Below are the code and all the weights of a small trained network. Each question names an input and a target symbol and asks about switching units off, where a switched-off unit gives its printed mean instead of its output.

import numpy as np


def w(rows, s, z=0):
    codes = np.array(rows[::2]) - 128.0
    scale = np.full(codes.shape[1], s)
    scale[-1] = z or s
    return codes * scale


def norm(h):
    return h / np.sqrt((h * h).mean(-1, keepdims=True) + 1e-5)


def f(y):
    return y / 2 * (1 + np.tanh(0.7978845608 * (y + 0.044715 * y**3)))


def softmax(a):
    e = np.exp(a - a.max(-1, keepdims=True))
    return e / e.sum(-1, keepdims=True)


def log_softmax(a):
    a = a - a.max(-1, keepdims=True)
    return a - np.log(np.exp(a).sum(-1, keepdims=True))


def net(x, mask):
    ids = ['αγεζηθλμπστφω'.index(c) for c in x.split()]
    T = len(ids)
    res = E[ids] + P[:T]
    u = 0
    for l in range(2):
        r = norm(res)
        for j in range(2):
            rows = slice(4 * j, 4 * j + 4)
            q, k, v = (r @ M[l][rows].T for M in (Q, K, V))
            z = softmax(np.where(np.tri(T) > 0, q @ k.T / 4**0.5, -1e9)) @ v
            o = O[l][rows]
            res = res + np.where(mask[u + j], z, o[:, -1]) @ o[:, :-1]
        u += 2
        y = f(norm(res) @ A[l][:, :-1].T + A[l][:, -1])
        res = res + np.where(mask[u : u + 4], y, B[l][:, -1]) @ B[l][:, :-1]
        u += 4
    return log_softmax(norm(res)[-1] @ U[:, :-1].T + U[:, -1])


Q, K, V, O, A, B = {}, {}, {}, {}, {}, {}
E = w([
[114,140,186,130,65,183,46,170,94,43],'α',
[116,138,119,100,198,207,127,89,166,211],'γ',
[144,75,149,115,146,161,98,79,133,150],'ε',
[112,78,137,120,158,118,128,71,103,136],'ζ',
[147,166,131,132,130,204,108,89,143,131],'η',
[98,108,116,117,99,158,70,51,189,154],'θ',
[95,54,24,112,99,135,125,85,156,95],'λ',
[138,149,171,122,115,145,90,49,54,217],'μ',
[214,124,101,60,102,198,95,143,108,222],'π',
[83,160,73,134,20,129,100,123,18,134],'σ',
[216,165,116,126,103,140,102,74,68,182],'τ',
[54,83,108,73,120,80,53,174,124,184],'φ',
[127,110,36,145,249,84,119,115,156,180],'ω',
],0.012)
P = w([
[65,111,179,102,192,216,161,154,119,55],'0',
[153,23,112,203,83,154,198,82,132,231],'1',
[152,97,136,88,90,86,207,89,146,139],'2',
[127,95,96,33,176,122,93,47,69,64],'3',
[162,86,99,230,87,116,130,136,125,234],'4',
[157,186,140,104,96,57,134,122,160,163],'5',
[130,179,93,80,168,108,3,100,62,94],'6',
[196,110,91,239,58,136,95,135,139,238],'7',
[180,209,135,119,80,13,84,137,154,157],'8',
],0.011)
Q[0] = w([
[134,117,128,194,121,126,89,166,120,162],'0.h0',
[104,145,52,40,198,157,7,57,53,96],'0.h0',
[115,131,176,206,128,173,143,151,144,198],'0.h0',
[113,71,96,175,170,140,125,155,96,166],'0.h0',
[161,137,94,170,139,134,108,141,98,100],'0.h1',
[138,142,137,156,128,159,160,171,133,121],'0.h1',
[147,109,149,153,102,146,109,92,104,169],'0.h1',
[103,113,84,95,173,188,12,50,98,115],'0.h1',
],0.019)
K[0] = w([
[98,123,133,166,166,178,114,156,92,96],'0.h0',
[162,194,15,163,136,39,27,170,105,230],'0.h0',
[89,150,158,111,154,249,172,140,146,138],'0.h0',
[79,111,103,123,201,117,173,150,80,140],'0.h0',
[149,109,117,171,120,109,97,128,91,99],'0.h1',
[122,111,142,137,123,195,179,166,92,112],'0.h1',
[139,103,161,145,125,115,102,93,112,178],'0.h1',
[177,186,11,161,117,34,38,169,118,195],'0.h1',
],0.015)
V[0] = w([
[156,165,211,80,61,150,152,116,3,178],'0.h0',
[9,135,56,104,120,87,172,172,72,168],'0.h0',
[164,100,104,48,32,200,84,200,173,134],'0.h0',
[114,55,221,78,125,99,57,128,164,194],'0.h0',
[123,136,128,71,126,120,177,198,96,93],'0.h1',
[102,173,77,101,119,162,133,92,77,178],'0.h1',
[140,45,106,72,146,158,108,159,119,178],'0.h1',
[173,117,121,117,242,115,140,146,158,137],'0.h1',
],0.015)
O[0] = w([
[99,255,63,186,57,150,34,145,163,167,250],'0.h0',
[81,154,133,106,91,65,181,235,72,122,110],'0.h0',
[176,100,49,38,110,162,87,164,225,106,166],'0.h0',
[171,80,167,136,129,84,59,134,228,160,196],'0.h0',
[99,131,175,163,211,119,109,182,136,102,23],'0.h1',
[111,119,122,78,93,145,96,127,185,135,225],'0.h1',
[128,191,136,135,49,151,46,161,117,168,212],'0.h1',
[203,155,204,109,117,176,126,168,75,123,92],'0.h1',
],0.0097,0.014)
A[0] = w([
[131,128,43,151,85,66,248,177,165,163,18],'0.n0',
[143,220,179,23,108,55,116,35,158,63,195],'0.n1',
[180,128,168,63,150,147,161,101,194,104,76],'0.n2',
[141,157,142,215,51,68,242,166,175,196,4],'0.n3',
],0.018,0.0029)
B[0] = w([
[64,224,164,71,46,118,89,98,76,127,178],'0.n0',
[143,100,125,163,228,172,56,227,80,249,254],'0.n1',
[61,159,108,142,108,83,201,115,115,117,168],'0.n2',
[199,30,7,218,136,213,65,216,168,126,203],'0.n3',
],0.012,0.0089)
Q[1] = w([
[127,67,124,130,4,172,176,48,121,84],'1.h0',
[135,199,93,83,125,51,124,173,72,108],'1.h0',
[151,182,180,125,81,155,40,79,93,118],'1.h0',
[146,152,114,247,152,176,149,134,93,122],'1.h0',
[118,108,134,95,78,146,101,64,132,182],'1.h1',
[163,40,137,131,123,179,135,152,167,92],'1.h1',
[145,183,141,158,62,95,181,171,223,121],'1.h1',
[170,156,76,148,193,97,89,145,145,113],'1.h1',
],0.018)
K[1] = w([
[67,129,236,109,166,186,170,99,162,13],'1.h0',
[91,182,98,102,104,64,64,154,75,81],'1.h0',
[144,191,133,115,99,205,78,130,182,116],'1.h0',
[112,146,141,248,86,165,180,119,103,120],'1.h0',
[147,125,57,118,74,122,61,100,100,159],'1.h1',
[186,60,129,136,100,157,161,172,161,143],'1.h1',
[102,155,185,151,54,143,120,140,196,89],'1.h1',
[146,158,131,147,193,129,64,163,159,120],'1.h1',
],0.018)
V[1] = w([
[157,41,130,79,192,50,21,55,51,55],'1.h0',
[62,119,115,167,171,65,107,85,163,43],'1.h0',
[66,138,181,118,154,121,55,228,146,138],'1.h0',
[27,77,122,110,107,86,159,96,157,248],'1.h0',
[93,164,165,120,139,90,175,161,77,216],'1.h1',
[40,85,81,57,171,162,194,145,109,198],'1.h1',
[165,158,100,112,15,42,160,116,125,185],'1.h1',
[136,65,16,136,159,68,55,105,41,90],'1.h1',
],0.015)
O[1] = w([
[34,138,75,223,114,106,42,173,191,59,12],'1.h0',
[146,114,136,137,102,118,2,169,71,109,31],'1.h0',
[166,91,135,126,203,22,175,185,95,37,249],'1.h0',
[87,22,101,120,109,62,144,44,33,150,160],'1.h0',
[124,163,119,60,86,151,98,79,252,135,87],'1.h1',
[100,228,94,162,118,168,105,225,222,147,89],'1.h1',
[76,151,163,93,231,66,142,116,155,46,218],'1.h1',
[169,165,242,176,159,220,196,180,120,127,155],'1.h1',
],0.0094,0.013)
A[1] = w([
[185,149,173,197,58,78,177,67,158,159,96],'1.n0',
[148,87,206,166,125,67,139,25,221,118,84],'1.n1',
[90,159,96,30,253,239,67,76,82,49,1],'1.n2',
[118,211,122,69,169,179,83,5,108,92,127],'1.n3',
],0.019,0.0038)
B[1] = w([
[41,130,138,122,199,76,90,173,180,204,198],'1.n0',
[151,152,225,148,72,203,109,118,150,92,174],'1.n1',
[5,7,137,66,159,223,101,112,92,130,172],'1.n2',
[175,152,114,202,174,86,176,134,126,46,249],'1.n3',
],0.018,0.011)
U = w([
[123,101,105,71,171,177,2,166,135,95,2],'α',
[168,134,191,85,142,128,209,138,68,162,152],'γ',
[149,171,220,131,120,148,67,126,144,116,179],'ε',
[195,84,119,220,93,138,121,192,92,115,138],'ζ',
[118,120,100,148,190,194,142,80,57,101,173],'η',
[143,56,135,131,72,94,110,53,81,126,165],'θ',
[33,178,111,79,158,107,118,118,109,107,174],'λ',
[63,100,66,164,108,93,91,130,159,219,54],'μ',
[196,118,73,96,96,118,169,101,206,105,180],'π',
[141,179,102,126,54,184,139,135,48,157,250],'σ',
[154,199,123,210,173,57,121,108,116,102,112],'τ',
[152,72,135,109,161,31,115,207,97,98,6],'φ',
[83,115,128,149,144,163,183,217,202,135,106],'ω',
],0.0087,0.0029)

Each question gives the input, a string of symbols that net reads in full, and the target symbol t.
The units are the heads (4 rows each of Q, K, V and O) and the neurons (one row each of A and B). Each row of codes is followed by its name. A weight is (code - 128) times the scale printed after its matrix; where a second scale follows, it is the last column's (O, A, B and U).
mask holds one flag per unit, layer by layer, with each layer's heads first. A switched-off unit (its flag False) gives its mean, the last column of its rows in O or B, instead of its output. The means were averaged over made-up inputs and are rounded, as every weight is.
A unit's drop is (log p(t) with every unit on - log p(t) with that unit switched off) / (log p(t) with every unit on - log p(t) with every unit switched off).
The circuit of an input: a set's keep is (log p(t) with only the set's units on - log p(t) with every unit switched off) / (log p(t) with every unit on - log p(t) with every unit switched off). Starting from all 12 units, units are removed one at a time, each time the one whose removal leaves the highest keep (on an exact tie, the one counted first), for as long as the keep stays at least 0.8.
units of the circuit, in order: the units of the circuit, biggest drop first
top k neurons: the k neurons with the biggest drops, biggest first
k most important neurons of layer l: the k neurons of layer l with the biggest drops, biggest first
drop of u: that unit's drop, to one decimal
input γ η φ θ θ π, target π: units of the circuit, in order	(0.h0; 1.n0)
input φ θ π μ γ, target φ: units of the circuit, in order	(0.h0)
input α τ θ, target θ: units of the circuit, in order	(0.h0; 1.h0; 0.n2)
input σ τ ζ θ θ ε, target ε: units of the circuit, in order	(0.h0; 1.n1)
input τ π τ σ π, target τ: units of the circuit, in order	(0.h0; 1.n3; 0.n1)
input η ε η γ ε, target η: top 2 neurons	(1.n2; 1.n3)
input μ η τ μ τ τ μ, target η: 3 most important neurons of layer 1	(1.n2; 1.n3; 1.n0)
input ε σ α η η η τ ε, target ε: units of the circuit, in order	(1.n1; 0.h0)
input μ ζ σ π, target λ: top 2 neurons	(0.n0; 1.n2)
input η ω τ, target τ: units of the circuit, in order	(0.h0; 1.n3)
input η π λ, target λ: units of the circuit, in order	(0.h0; 1.h1; 0.n0)
input μ μ ζ ε σ φ γ τ, target μ: units of the circuit, in order	(1.n0; 0.h1)
input ζ λ η, target η: top 2 neurons	(0.n3; 1.n2)
input η μ μ θ π γ θ ζ, target η: units of the circuit, in order	(0.h0)
input φ θ α μ θ, target φ: top 2 neurons	(0.n3; 0.n0)
input σ α μ ω ω η, target η: top 3 neurons	(1.n2; 0.n3; 1.n3)
input γ λ φ ε π, target γ: top 2 neurons	(0.n1; 0.n2)
input φ π θ ω η π α φ, target φ: top 3 neurons	(0.n3; 0.n1; 0.n0)
input γ μ σ μ, target λ: top 2 neurons	(1.n2; 0.n0)
input σ γ μ η π ζ α η, target σ: units of the circuit, in order	(0.h0)
input π μ ω, target ω: top 3 neurons	(0.n3; 0.n1; 0.n0)
input μ μ η μ, target τ: top 2 neurons	(1.n3; 0.n3)
input ε θ α ω ζ ζ θ, target μ: top 2 neurons	(0.n1; 0.n2)
input σ π μ θ μ μ γ, target τ: drop of 0.n3	0.3
input φ ε ω μ φ τ α, target φ: drop of 0.n3	0.2
input θ α μ μ τ, target θ: drop of 1.h0	0.8
input π σ ω ζ, target γ: drop of 1.n0	0.0
input ω μ σ ζ τ, target ω: top neuron	(0.n3)
